Rows, each with its class:
[ -4.4   1.4 -14.5  -1.1  -2.3  -6.1  -5.3  11.4  -3.9  -2.5  18.4  23.9
 -11.2   0.0   0.7  15.3 -29.5  14.9 -13.7  -8.2  -2.5 -27.0   7.6 -10.2
  24.0  -3.4   0.2   5.2  -3.4  26.4 -10.0] => X
[-17.6   1.9  -3.9  18.1  -6.2   7.0  -9.0   2.9  18.6   2.1  33.9 -12.6
  -8.3   4.8 -11.2  14.0  -6.5  -2.0 -17.9 -17.1  -2.8 -11.9   3.9  -9.5
   0.5  15.7  -4.4  -4.6  -2.7   3.4  -5.2] => J
[-16.7   1.6 -10.0   9.9   7.5   1.1  -7.4   6.7  20.6  -9.8  24.1   7.5
 -17.8  -0.6  -0.5   8.7  -9.2  10.3  -4.3 -11.4  -1.3 -19.4   0.5  -6.6
  11.4  18.6  22.3 -16.1  -4.1  15.0 -13.9] => J
[ 13.5   4.1   7.6 -22.6 -15.5   4.4  12.9 -11.2 -11.5 -12.3  16.6 -17.6
  -6.0  -1.5  -7.7 -18.9  15.7   4.1  10.2  -9.3  14.5   2.6   6.5  -3.0
  12.4   7.4  -7.8 -20.0  19.6  12.6  19.7] => Q
[  6.6  -0.7 -10.7 -13.4 -17.9  15.5   5.0  -6.0 -18.3 -19.6  16.9 -12.2
 -18.2  -0.8   6.0 -14.8   0.5  11.9   8.3  -8.5  24.2 -12.2  -1.9  -6.1
  -6.0   7.0  -5.8  -0.9  23.2   3.5  23.2] => Q
[ -2.8   3.0  20.6   2.1  12.8  17.0  19.1 -51.6  25.3 -17.7  68.5 -25.3
  -8.2 -10.1   3.6  27.4 -23.5  -0.2 -14.0  -8.7  -5.5 -29.5   0.1 -32.3
  -4.7  24.2  28.8 -15.1  15.1  39.7  13.9] => J
[-16.4  17.5 -30.6 -18.5 -39.4  12.5   1.6  -3.5  -1.2 -10.2  19.5   7.9
  -2.5   3.9  -8.0 -27.9  -7.3   1.6  13.7 -13.4  31.5  10.0   4.4  -9.5
   3.1   5.1 -10.1 -17.4  19.5  15.4   9.6] => A
[  8.3  -0.8   6.9  -8.9 -21.1  16.7  -0.3 -12.4  -1.9 -17.2  21.5 -27.4
  -8.4 -12.7  -0.2 -14.4  -3.1   1.7  10.9  -4.9   7.2   9.3   8.8  -3.8
  -6.9  10.8  -2.4 -16.8  26.4   6.7  20.9] => Y
[-13.9 -10.4 -14.8   8.5  -6.4   4.1  -9.9  16.2  16.6  -2.1   7.5   9.7
   1.6   4.7 -15.6  16.5  -7.0  15.5  -0.7 -17.2  -5.4 -17.0  -2.3   1.8
   6.4   9.9  -5.2   4.9 -13.6   4.1 -15.6] => R
[  5.9   5.8  -5.3 -15.1 -10.6  10.2  10.4 -26.3  -9.0 -10.7  19.2  -9.4
  -5.9  -0.9  -2.6 -18.3   2.9   2.0  13.1   1.0  12.1   4.3   2.7 -10.0
   2.1   7.3  -5.8 -11.3  19.2   0.6  19.9] => Q
[-15.6   7.3  -7.2  -5.2 -20.2   6.8   6.7  11.4 -24.0 -10.6  -0.7  -7.8
 -10.2   1.0  -9.0 -25.3  33.0   2.0  10.7  11.9  10.3  28.5   2.0  -1.3
  -4.8   1.2 -10.4 -24.1  10.2  -2.3  22.4] => Y
[  0.6  -9.6 -12.6  -3.9   7.6 -16.5  -4.7  -7.4  26.2   2.0   1.6  29.8
   4.8   3.4   7.8  20.2 -17.2  21.8  -2.2  -9.1  -8.9 -23.4   8.7   1.7
   9.6   9.3   1.8   9.5   1.4  33.1 -29.6] => K
[  8.1  -2.6   2.0  -9.9   8.2 -10.2  11.3 -21.3  36.2   2.4  18.4  23.0
  14.0  10.4 -13.2  18.6 -28.2  26.3  -7.8   3.2  -2.7 -29.9   8.7 -23.6
  17.9  24.2  14.9  -2.4   5.0  36.4 -20.1] => K
[ -6.1   8.3 -24.9 -28.0 -26.2  10.3  -1.3   3.9  -5.9 -48.5  24.8 -13.5
 -22.4 -13.1 -13.8 -35.3  -8.7  12.5  14.7 -13.3  24.2  -2.5  21.5 -21.0
   0.4   2.2 -25.0 -15.9  20.8  11.3  21.5] => S
